In the rows, 128 means zero.
Each row of numbers stands for one thing and depends on some of the facts below. Use the named rows to name the rest.

Known rows:
144; 136; 126; 159; 104; 163; 145; 151; 140; 131; 141; 135; 126; 135; 133; 140; 149; 112; 146; 108; 121; 119; 145; 97; 154; 132; 137; 114; 119; 130; 116; 101; 112; 113; 119; 106; 121; 123; 95; 110; 139; 115; 159; 127; 121; 121; 92; 122: muklar
120; 138; 130; 122; 108; 148; 140; 152; 144; 133; 122; 139; 132; 142; 118; 140; 146; 85; 142; 90; 160; 113; 137; 91; 149; 139; 140; 128; 120; 124; 106; 128; 91; 109; 118; 87; 156; 120; 85; 130; 123; 110; 139; 136; 107; 129; 91; 98: gotruskek
142; 134; 127; 133; 103; 153; 143; 154; 132; 136; 131; 134; 114; 141; 135; 150; 152; 108; 156; 103; 142; 117; 137; 94; 154; 143; 138; 114; 124; 128; 118; 114; 112; 127; 127; 83; 125; 113; 95; 123; 128; 111; 144; 125; 101; 120; 94; 125: tabrifem
120; 137; 138; 127; 118; 146; 132; 153; 141; 142; 117; 142; 130; 139; 126; 137; 149; 89; 147; 87; 154; 114; 128; 96; 161; 142; 140; 126; 120; 122; 105; 124; 98; 114; 118; 83; 150; 120; 87; 126; 134; 111; 138; 132; 106; 128; 91; 102: rirak
131; 124; 128; 136; 104; 151; 141; 154; 145; 136; 134; 136; 112; 142; 130; 151; 145; 116; 152; 94; 143; 118; 136; 91; 152; 143; 144; 107; 126; 135; 114; 115; 110; 119; 126; 94; 124; 115; 109; 117; 132; 112; 150; 121; 106; 117; 96; 128: pakam
128; 131; 125; 135; 99; 156; 156; 161; 142; 129; 138; 133; 124; 138; 129; 153; 154; 101; 148; 106; 146; 118; 145; 90; 150; 139; 141; 118; 119; 135; 122; 109; 107; 120; 119; 85; 138; 112; 92; 132; 118; 111; 150; 131; 105; 127; 92; 123: kofu
136; 143; 123; 159; 96; 165; 152; 156; 136; 127; 139; 135; 136; 132; 129; 142; 159; 101; 145; 111; 125; 122; 149; 96; 154; 132; 132; 119; 110; 127; 122; 101; 108; 107; 118; 96; 130; 122; 82; 117; 128; 113; 156; 134; 119; 127; 93; 121: breflen
128; 144; 140; 146; 118; 151; 135; 151; 143; 142; 120; 142; 139; 136; 123; 130; 155; 89; 143; 91; 135; 111; 135; 104; 164; 136; 136; 127; 115; 119; 103; 116; 98; 107; 116; 94; 143; 127; 81; 113; 143; 114; 146; 137; 114; 126; 95; 98: gruzik
112; 129; 142; 122; 125; 138; 137; 157; 167; 142; 114; 148; 130; 132; 116; 138; 137; 105; 149; 71; 160; 103; 135; 92; 167; 138; 146; 121; 121; 127; 104; 125; 99; 107; 118; 82; 151; 121; 108; 123; 134; 108; 146; 118; 101; 129; 94; 104: kebrel
128; 142; 113; 142; 74; 166; 141; 149; 91; 132; 122; 121; 94; 174; 145; 147; 164; 95; 158; 104; 149; 130; 140; 99; 141; 164; 148; 111; 91; 144; 110; 128; 106; 120; 127; 74; 111; 112; 88; 133; 110; 109; 125; 140; 93; 120; 98; 143: lirer
116; 143; 122; 132; 83; 162; 129; 145; 90; 140; 103; 125; 97; 182; 136; 138; 160; 74; 156; 88; 164; 127; 139; 98; 141; 163; 144; 122; 90; 137; 89; 145; 91; 108; 123; 72; 128; 124; 84; 133; 116; 109; 110; 152; 93; 124; 97; 123: lagil
106; 127; 146; 129; 104; 153; 141; 133; 152; 161; 132; 134; 141; 159; 141; 141; 141; 74; 150; 117; 151; 118; 151; 99; 171; 128; 112; 140; 140; 116; 123; 115; 96; 117; 131; 107; 159; 108; 72; 126; 143; 102; 136; 139; 121; 118; 95; 99: zoges
127; 138; 133; 143; 106; 158; 123; 133; 133; 162; 107; 141; 148; 119; 124; 115; 149; 115; 136; 93; 128; 108; 142; 105; 151; 122; 139; 126; 129; 119; 98; 124; 97; 118; 119; 98; 141; 134; 92; 118; 155; 117; 138; 151; 107; 110; 83; 116: drutre
117; 125; 128; 138; 108; 153; 144; 146; 167; 155; 107; 142; 124; 130; 131; 117; 148; 90; 154; 82; 161; 104; 145; 96; 173; 133; 136; 133; 126; 115; 103; 121; 101; 102; 133; 92; 157; 116; 107; 128; 137; 105; 135; 127; 108; 132; 88; 102: bravol
117; 122; 126; 138; 87; 160; 146; 154; 151; 146; 129; 142; 125; 134; 135; 137; 152; 100; 144; 102; 146; 112; 151; 99; 152; 137; 140; 134; 120; 125; 109; 116; 100; 112; 121; 94; 151; 116; 85; 129; 128; 105; 147; 144; 104; 129; 85; 110: dreza
118; 128; 125; 146; 79; 165; 138; 150; 105; 133; 136; 119; 98; 159; 144; 148; 165; 93; 142; 107; 139; 125; 142; 94; 146; 156; 141; 115; 97; 141; 120; 120; 104; 119; 125; 85; 114; 122; 89; 127; 116; 116; 138; 139; 103; 129; 92; 136: rana
127; 126; 132; 141; 98; 155; 136; 152; 141; 149; 125; 138; 114; 145; 139; 135; 148; 103; 148; 98; 141; 118; 140; 99; 155; 140; 141; 124; 128; 126; 108; 121; 107; 119; 127; 104; 135; 122; 93; 120; 134; 111; 139; 132; 107; 120; 90; 115: vofasa
122; 125; 126; 133; 100; 151; 154; 165; 164; 130; 136; 142; 126; 127; 119; 152; 145; 118; 149; 93; 148; 107; 146; 90; 152; 135; 144; 114; 117; 135; 119; 110; 109; 109; 118; 88; 139; 115; 107; 126; 124; 106; 156; 120; 108; 134; 94; 126: tigrinum
116; 120; 129; 127; 104; 146; 131; 136; 163; 156; 102; 146; 130; 121; 118; 117; 134; 118; 143; 72; 161; 102; 149; 86; 149; 127; 154; 122; 137; 127; 98; 136; 95; 114; 126; 92; 152; 125; 120; 130; 142; 110; 131; 134; 96; 118; 84; 116: pligras
144; 127; 111; 159; 93; 165; 163; 144; 150; 146; 117; 128; 111; 112; 156; 110; 167; 90; 159; 108; 145; 118; 154; 91; 170; 139; 138; 122; 137; 119; 121; 109; 111; 127; 141; 88; 135; 107; 114; 138; 124; 113; 132; 123; 106; 126; 85; 121: bada

There are 3 kinds of fact about the things: κ, θ, ψ.
bada κ trinu, klustus, pibrom
bazu κ gugrun
bolude κ grofir, fivan, rirak
breflen κ kobropu, gruzik, grela, siklir, grabir
brukar κ sababror, nipar, tidri
dipen κ skabar, pligras, bastem
drestezu κ stidon, fopli, trinu, gupe
drodras κ fivan, fudren
drotrasku κ bravol, nabom, lubro
dumuvil κ tedok
fleflum κ resibren, tritrar
flibri κ nipar, nabom, vabun, fedol, grevor
gasepos κ kebrel, resibren, broplik, robar, bastem
gopil κ gotruskek, stubrun, zuplor
gregrema κ lagil
griflazur κ fudren, skeres, flusir
grisi κ lodagrum, zoges, stabim
kadran κ kobropu, satra
kledu κ kebrel, zoplo, pligras, bastem
kliskon κ radru, gruzik, gruplir
kloful κ grugik, satra
kofu κ drubuskas, rirak
kugista κ fudren
ladru κ fufluk, monal, sugru
leflok κ bogok, fudren, grela
lirer κ fludrom, lagil
litrol κ bastem
mobu κ flakler
muklar κ satra
nera κ flemi, pline, rirak
nimis κ skabar
pakam κ nabom, robar, rirak
patrigom κ fludrom
plason κ tedok, monal, klustus, flemi
podrel κ radru, refi, plilo, tretri, nomir, satra
pomiplu κ trinu, zosti, flemi, rirak
rana κ fludrom, grinuru, fivan
rulus κ ralek, tretri, tidri, muklo
sefaso κ mesetuk, zosti
seklugra κ grofir, zoges, klustus, gruplir
skizoste κ tedok, trofas, tretri
soki κ gugrun, rirak
stabragruk κ fivan, turan
steplo κ klepu, mesetuk, stubrun, klustus, turan
steske κ muklo, pibrom
stibi κ fopli, trinu, sugru, pletrigres, pline
susti κ skabar, radru, tretri, lubro
sustuk κ kobropu, plilo, grugik
tabrifem κ gotruskek, kliskil, drubuskas, stubrun, rirak
tigrinum κ zoplo, tidri
traklus κ kobropu, drutre
tristun κ stidon, kobropu, zoges
vazurik κ koplobik
vebu κ gazudrul, stunar, refi
zakor κ flakler, stabim
bada θ [tritrar, fleflum]
bastem θ [ladren]
bazu θ [traklus]
bolude θ [kagralu]
bravol θ [dipen]
broplik θ [kliskon]
dipen θ [tritrar]
dreza θ [fufol]
drotrasku θ [litrol]
drutre θ [susti]
flakler θ [tidri, kliskon]
fleflum θ [skepimu]
flusir θ [kebrel, satra]
fudren θ [nede]
fufol θ [grofir, kliskon]
gasepos θ [nobram, zomagon]
gazudrul θ [sefaso]
gregrema θ [tidri]
griflazur θ [koplobik]
grinuru θ [skepimu]
grofir θ [nomir]
grupli θ [kledu, bravol]
kagralu θ [rulus]
kledu θ [tigrinum]
kliskil θ [kebrel, patrigom, bada]
kliskon θ [patrigom]
kloful θ [fufluk]
kobropu θ [nomir, tigrinum]
lapi θ [nede]
litrol θ [nede]
muklo θ [fleflum]
nabom θ [zomagon]
nastir θ [fufluk, zosti, bazu]
nede θ [skepimu]
nera θ [gupe]
nimis θ [klustus]
nipar θ [sababror]
nomir θ [susti]
plason θ [skepimu]
pletrigres θ [grofir, nera]
pligras θ [susti, trinu, drestezu, fleflum]
plobras θ [trofas, tidri, dipen]
ralek θ [kagralu]
refi θ [vazurik]
resibren θ [pligras]
sababror θ [tritrar]
skepimu θ [susti]
skizoste θ [patrigom]
soki θ [klustus, litrol]
stubrun θ [satra]
tedok θ [ralek]
tidri θ [skepimu]
traklus θ [nede]
trinu θ [tritrar]
tristun θ [dumuvil, vabun, satra]
tritrar θ [susti, skepimu]
trofas θ [sefaso, dumuvil, tigrinum, fleflum]
turan θ [monal]
tuza θ [kagralu, bada]
vabun θ [grisi]
vofasa θ [monal]
zoges θ [zomagon, nede]
zoplo θ [vazurik]
ψ 971 <- bada, bazu, bravol, drestezu, drotrasku, flusir, fufluk, grinuru, grisi, gruzik, kebrel, koplobik, ladru, litrol, mobu, pletrigres, plobras, ralek, rirak, rulus, skabar, stabim, stidon, stunar, tritrar, trofas, zakor, zosti, zuplor
ψ 830 <- bastem, fopli, gugrun, kliskil, monal, nipar, rana, seklugra, skepimu, steplo, tedok, traklus, trinu, turan
ψ 741 <- bogok, brukar, drodras, drutre, fedol, fivan, flibri, gazudrul, gopil, grabir, kadran, kloful, kobropu, muklo, nastir, nomir, patrigom, plason, pline, radru, satra, tabrifem, tidri, tuza, vebu
ψ 877 <- bolude, broplik, dipen, fudren, gasepos, grevor, griflazur, kliskon, klustus, ladren, lagil, lirer, muklar, nede, nimis, pligras, podrel, sababror, skizoste, tretri, tristun, vazurik, zoplo
ψ 614 <- breflen, dreza, flakler, fludrom, gotruskek, gregrema, grela, grugik, kledu, klepu, kofu, kugista, lodagrum, nobram, refi, resibren, robar, siklir, skeres, stibi, stubrun, sustuk, tigrinum, zomagon
ψ 25 <- drubuskas, dumuvil, fleflum, fufol, grofir, gruplir, kagralu, leflok, nabom, nera, pakam, sefaso, sugru, vofasa
ψ 405 <- flemi, grupli, gupe, lapi, lubro, mesetuk, pibrom, plilo, pomiplu, soki, stabragruk, steske, susti, vabun, zoges

Which thing is each row?
No name comes twice in this set of rows, the named rows included.
113; 122; 129; 135; 90; 159; 152; 150; 145; 145; 139; 131; 117; 144; 146; 147; 149; 101; 152; 109; 147; 120; 154; 91; 160; 142; 133; 123; 122; 133; 126; 107; 109; 121; 134; 90; 133; 102; 92; 126; 127; 106; 145; 131; 110; 124; 91; 129 => soki
128; 131; 135; 137; 105; 147; 136; 146; 163; 154; 106; 149; 126; 133; 136; 117; 143; 96; 152; 93; 145; 106; 146; 97; 158; 140; 143; 125; 136; 114; 101; 134; 96; 113; 122; 97; 144; 126; 98; 121; 137; 115; 136; 127; 100; 123; 87; 102 => muklo
137; 123; 139; 100; 107; 144; 138; 158; 152; 141; 148; 143; 127; 124; 154; 153; 155; 84; 130; 141; 139; 127; 138; 101; 126; 142; 131; 154; 174; 107; 106; 110; 95; 173; 115; 105; 184; 98; 55; 162; 121; 109; 144; 157; 103; 117; 70; 66 => flakler
128; 120; 129; 139; 91; 157; 139; 152; 138; 148; 133; 136; 108; 142; 146; 143; 149; 114; 150; 103; 138; 120; 145; 101; 150; 146; 143; 120; 131; 129; 112; 114; 110; 128; 130; 98; 133; 114; 93; 124; 133; 108; 143; 135; 103; 117; 93; 123 => nera
110; 118; 138; 134; 93; 155; 129; 144; 132; 151; 122; 128; 113; 151; 136; 131; 151; 86; 135; 97; 151; 115; 139; 97; 154; 143; 140; 135; 120; 123; 102; 132; 89; 109; 119; 103; 146; 129; 89; 127; 127; 112; 135; 144; 106; 129; 87; 103 => turan
120; 123; 130; 138; 105; 156; 138; 144; 139; 139; 132; 135; 145; 110; 114; 141; 147; 131; 133; 87; 136; 109; 140; 87; 142; 121; 148; 110; 124; 144; 119; 112; 107; 130; 115; 80; 122; 123; 113; 128; 139; 121; 149; 139; 99; 118; 81; 148 => susti
128; 120; 125; 140; 93; 157; 147; 152; 163; 140; 133; 142; 115; 132; 137; 142; 141; 119; 153; 98; 144; 113; 156; 92; 156; 138; 142; 116; 128; 133; 117; 110; 110; 112; 128; 101; 130; 116; 108; 116; 135; 108; 153; 122; 106; 123; 91; 129 => nimis
105; 113; 138; 134; 104; 149; 136; 144; 161; 150; 119; 132; 118; 136; 129; 125; 140; 94; 142; 81; 163; 105; 144; 86; 163; 131; 142; 130; 129; 119; 109; 131; 91; 102; 127; 105; 150; 128; 114; 123; 137; 106; 136; 125; 108; 128; 87; 108 => nipar
126; 130; 133; 139; 103; 157; 125; 146; 138; 163; 115; 146; 135; 135; 133; 122; 149; 111; 144; 94; 131; 109; 142; 110; 157; 129; 139; 140; 123; 113; 93; 118; 101; 112; 120; 103; 150; 127; 84; 118; 149; 108; 143; 152; 113; 117; 84; 97 => kobropu
145; 138; 143; 109; 131; 141; 135; 153; 137; 137; 141; 131; 135; 134; 136; 149; 155; 84; 138; 120; 143; 126; 119; 100; 147; 139; 126; 138; 156; 112; 113; 108; 98; 162; 117; 94; 161; 104; 69; 141; 133; 115; 142; 140; 109; 117; 84; 75 => stabim
101; 142; 141; 156; 84; 167; 138; 124; 132; 169; 112; 135; 138; 177; 141; 126; 142; 73; 160; 116; 144; 116; 161; 104; 176; 122; 112; 133; 115; 118; 116; 123; 98; 83; 133; 115; 139; 123; 69; 106; 149; 99; 129; 147; 126; 114; 105; 118 => fudren

Now the same things, written a new way:
Known rows:
97; 112; 149; 182; 149; 97; 93; 115; 90; 156; 149; 152; 118; 100: gugrun
90; 147; 153; 135; 132; 96; 95; 139; 110; 174; 138; 185; 113; 163: plobras
99; 105; 154; 144; 168; 89; 108; 158; 108; 161; 123; 208; 92; 151: soki
105; 89; 150; 200; 140; 107; 100; 124; 61; 151; 168; 185; 115; 134: stubrun
131; 156; 137; 144; 189; 98; 105; 154; 92; 170; 146; 91; 133; 154: tigrinum
90; 134; 151; 184; 122; 99; 91; 127; 89; 146; 134; 167; 116; 105: drubuskas
112; 150; 146; 121; 164; 92; 95; 167; 105; 173; 117; 106; 123; 167: rulus
101; 120; 134; 162; 160; 90; 146; 138; 96; 170; 110; 160; 107; 199: plason
105; 135; 143; 190; 135; 110; 64; 94; 114; 170; 126; 146; 118; 169: grela
118; 99; 138; 126; 160; 91; 106; 133; 85; 175; 127; 161; 99; 206: griflazur
100; 160; 135; 135; 154; 111; 117; 135; 119; 164; 176; 174; 130; 129: broplik
116; 165; 127; 117; 159; 95; 89; 126; 116; 168; 115; 147; 111; 192: vebu
89; 123; 157; 182; 130; 104; 82; 136; 115; 159; 133; 156; 130; 123: pibrom
94; 111; 123; 189; 107; 106; 97; 97; 105; 160; 132; 169; 124; 108: klustus
92; 184; 158; 110; 150; 113; 114; 111; 110; 165; 165; 196; 136; 134: pligras
115; 121; 142; 157; 152; 92; 87; 119; 103; 165; 117; 152; 109; 170: kugista
112; 162; 134; 124; 155; 96; 83; 129; 113; 178; 132; 159; 105; 241: kloful
72; 156; 137; 123; 214; 104; 90; 166; 96; 163; 157; 140; 103; 167: litrol
70; 120; 145; 202; 129; 109; 59; 125; 119; 171; 147; 176; 102; 187: zoges
96; 176; 143; 110; 160; 86; 106; 160; 125; 172; 135; 163; 105; 168: drotrasku

Name these rows:
No name comes twice in this set of rows, the named rows included.
94; 106; 164; 132; 147; 79; 90; 159; 60; 173; 121; 193; 117; 184 => bada
112; 139; 150; 146; 176; 82; 108; 165; 92; 155; 133; 131; 118; 134 => pakam
94; 171; 165; 149; 178; 95; 134; 143; 93; 173; 132; 139; 120; 164 => fleflum
94; 111; 148; 153; 155; 93; 100; 169; 102; 164; 141; 146; 111; 178 => bazu
103; 174; 164; 140; 119; 120; 104; 103; 116; 183; 142; 164; 127; 203 => nomir
83; 117; 147; 195; 120; 92; 95; 101; 57; 179; 149; 236; 120; 91 => trinu
93; 130; 151; 192; 120; 99; 87; 115; 99; 179; 172; 159; 118; 135 => tedok
77; 119; 164; 161; 133; 113; 115; 111; 86; 166; 117; 173; 93; 132 => grinuru
70; 133; 125; 173; 189; 106; 109; 119; 108; 163; 149; 152; 110; 225 => nede
94; 135; 178; 152; 179; 101; 129; 101; 85; 176; 127; 150; 106; 168 => skepimu
97; 150; 157; 148; 159; 119; 105; 147; 106; 169; 150; 190; 106; 104 => vabun
121; 136; 138; 123; 134; 90; 99; 137; 137; 181; 152; 155; 118; 234 => kliskon
113; 131; 145; 156; 161; 103; 89; 137; 97; 175; 154; 164; 112; 164 => dreza
111; 107; 128; 138; 136; 89; 86; 129; 105; 184; 133; 155; 102; 228 => tristun
83; 174; 151; 182; 131; 106; 92; 141; 105; 162; 174; 160; 135; 136 => nabom

